Look-ups in named tables: a row name and a column name give one cell, copied from the table.

Nulogo:
,Tor,Kunodap,Pena,Kip,Vanoka,Pap
Dolovut,101,152,106,12,12,106
Falu,112,140,30,51,136,150
Dimo,106,178,64,172,110,134
Vikifo,124,49,25,157,147,137
Zizuti,131,82,162,201,9,103
Vufe,93,71,129,19,184,97
Teg,85,224,148,31,104,75

Pena of Dolovut = 106
Kunodap of Teg = 224
Kunodap of Falu = 140
Kunodap of Zizuti = 82
Tor of Vufe = 93
Vanoka of Dolovut = 12
Tor of Falu = 112
Kip of Dolovut = 12
Pena of Falu = 30
Vanoka of Vufe = 184
Vanoka of Zizuti = 9
Kip of Zizuti = 201
Pap of Dimo = 134

Rumag:
|  | Figo | Losaz | Gelazi |
|---|---|---|---|
| Sef | 55 | 25 | -23 |
| Dat | 57 | 31 | 28 |
| Tatetoz | 52 | 80 | 77 |
| Kimidu | 62 | 82 | 79 |
| Loluk | 68 | 83 | 81 |
| Vik | 80 | 14 | 28 |
| Vupi | -49 | 26 | 70 |
| Kote | 45 | 27 | 12 |
| Gaseraf | 32 | 70 | 77 |
| Kon | -55 | 48 | 55 |
| Favit | 52 | 24 | 11 |
| Tigeb | 66 | -21 | -35 |

What is the Losaz of Tatetoz in Rumag? 80
What is the Figo of Dat in Rumag? 57
What is the Gelazi of Vupi in Rumag? 70
What is the Losaz of Kon in Rumag? 48
What is the Gelazi of Kote in Rumag? 12
What is the Figo of Loluk in Rumag? 68
What is the Gelazi of Gaseraf in Rumag? 77
What is the Figo of Favit in Rumag? 52
What is the Losaz of Sef in Rumag? 25

Table Rudefa
	Dagifum	Bov	Buse	Mozib
Tun	364	427	540	305
Rogu	57	636	777	310
Sobitif	723	398	377	500
Guz	649	659	751	728
Sasug	325	544	712	376
Fom	613	411	430	501
Vidofe	677	580	617	710
Mez	590	460	634	525
Luninot	312	611	574	503
Dav	397	540	398	476
Ribusev	391	848	979	635

Bov of Vidofe is 580
Mozib of Fom is 501
Mozib of Mez is 525
Buse of Tun is 540
Bov of Sobitif is 398
Mozib of Vidofe is 710
Bov of Tun is 427
Bov of Ribusev is 848
Bov of Dav is 540
Dagifum of Vidofe is 677
Bov of Sasug is 544
Mozib of Guz is 728
Buse of Fom is 430
Mozib of Ribusev is 635
Buse of Sasug is 712
Dagifum of Rogu is 57
Dagifum of Sasug is 325
Dagifum of Dav is 397
Dagifum of Ribusev is 391

Table Geg
         Teb  Tukodip  Zusob  Veku  Rezaz  Fuvikek  Kib  Pep  Sese  Sib
Lisuful   74      104    182   178    207      101   93  113    83  180
Gona     102      164    226   192     86      170  159  128   155   83
Vasapa    69       69    171   142    189      185   73   72    70  209
Tavepir  113      148    140   225     95      233  155   91   152  117
Kur      203      239    125   206    121       89  127  227   185  123
Bupode   196      158     66   157    227      154   70  217    62  163
Gavanu   135       95    146    58    197      112  120  150   120  145
Meva     199      173    173    65     88      115  113  192   151  142
Fab      203      160     80   129    189       85  225  188   192  112

Meva, Pep -> 192
Gona, Teb -> 102
Gona, Zusob -> 226
Gavanu, Zusob -> 146
Bupode, Veku -> 157
Gavanu, Teb -> 135
Gavanu, Veku -> 58
Fab, Pep -> 188
Gona, Fuvikek -> 170
Vasapa, Veku -> 142
Vasapa, Kib -> 73
Gona, Veku -> 192
Gavanu, Rezaz -> 197
Fab, Teb -> 203
Which row has the largest Kib? Fab

Sezenil.csv
,Sez,Toge,Nugevi,Kepefaf
Fivipa,71,137,120,28
Fuz,106,235,110,167
Neloman,94,252,116,173
Gat,63,159,137,46
Rav,97,77,148,55
Rirose,193,30,145,136
Nediti,110,87,111,79
Veta,64,126,122,60
Mepe,191,58,178,141
Mef,114,227,118,194
Monebot,229,72,115,219

Monebot, Nugevi: 115
Veta, Sez: 64
Gat, Kepefaf: 46
Rav, Nugevi: 148
Nediti, Nugevi: 111
Veta, Toge: 126
Row with the largest Kepefaf: Monebot

Zad =
,Nev,Posale,Dap,Fovego,Zikad,Bedut,Nabuvi,Zimenok
Teli,52,116,124,196,195,120,62,78
Les,172,93,120,99,149,163,165,171
Keki,129,148,111,82,168,198,103,184
Kikured,173,87,151,150,129,160,185,156
Faf,139,162,134,143,102,132,143,142
Vofekid,153,91,113,140,130,184,168,171

What is the Zimenok of Teli in Zad? 78
What is the Nabuvi of Les in Zad? 165
What is the Fovego of Keki in Zad? 82
What is the Fovego of Vofekid in Zad? 140
What is the Posale of Les in Zad? 93
What is the Posale of Kikured in Zad? 87
What is the Dap of Vofekid in Zad? 113

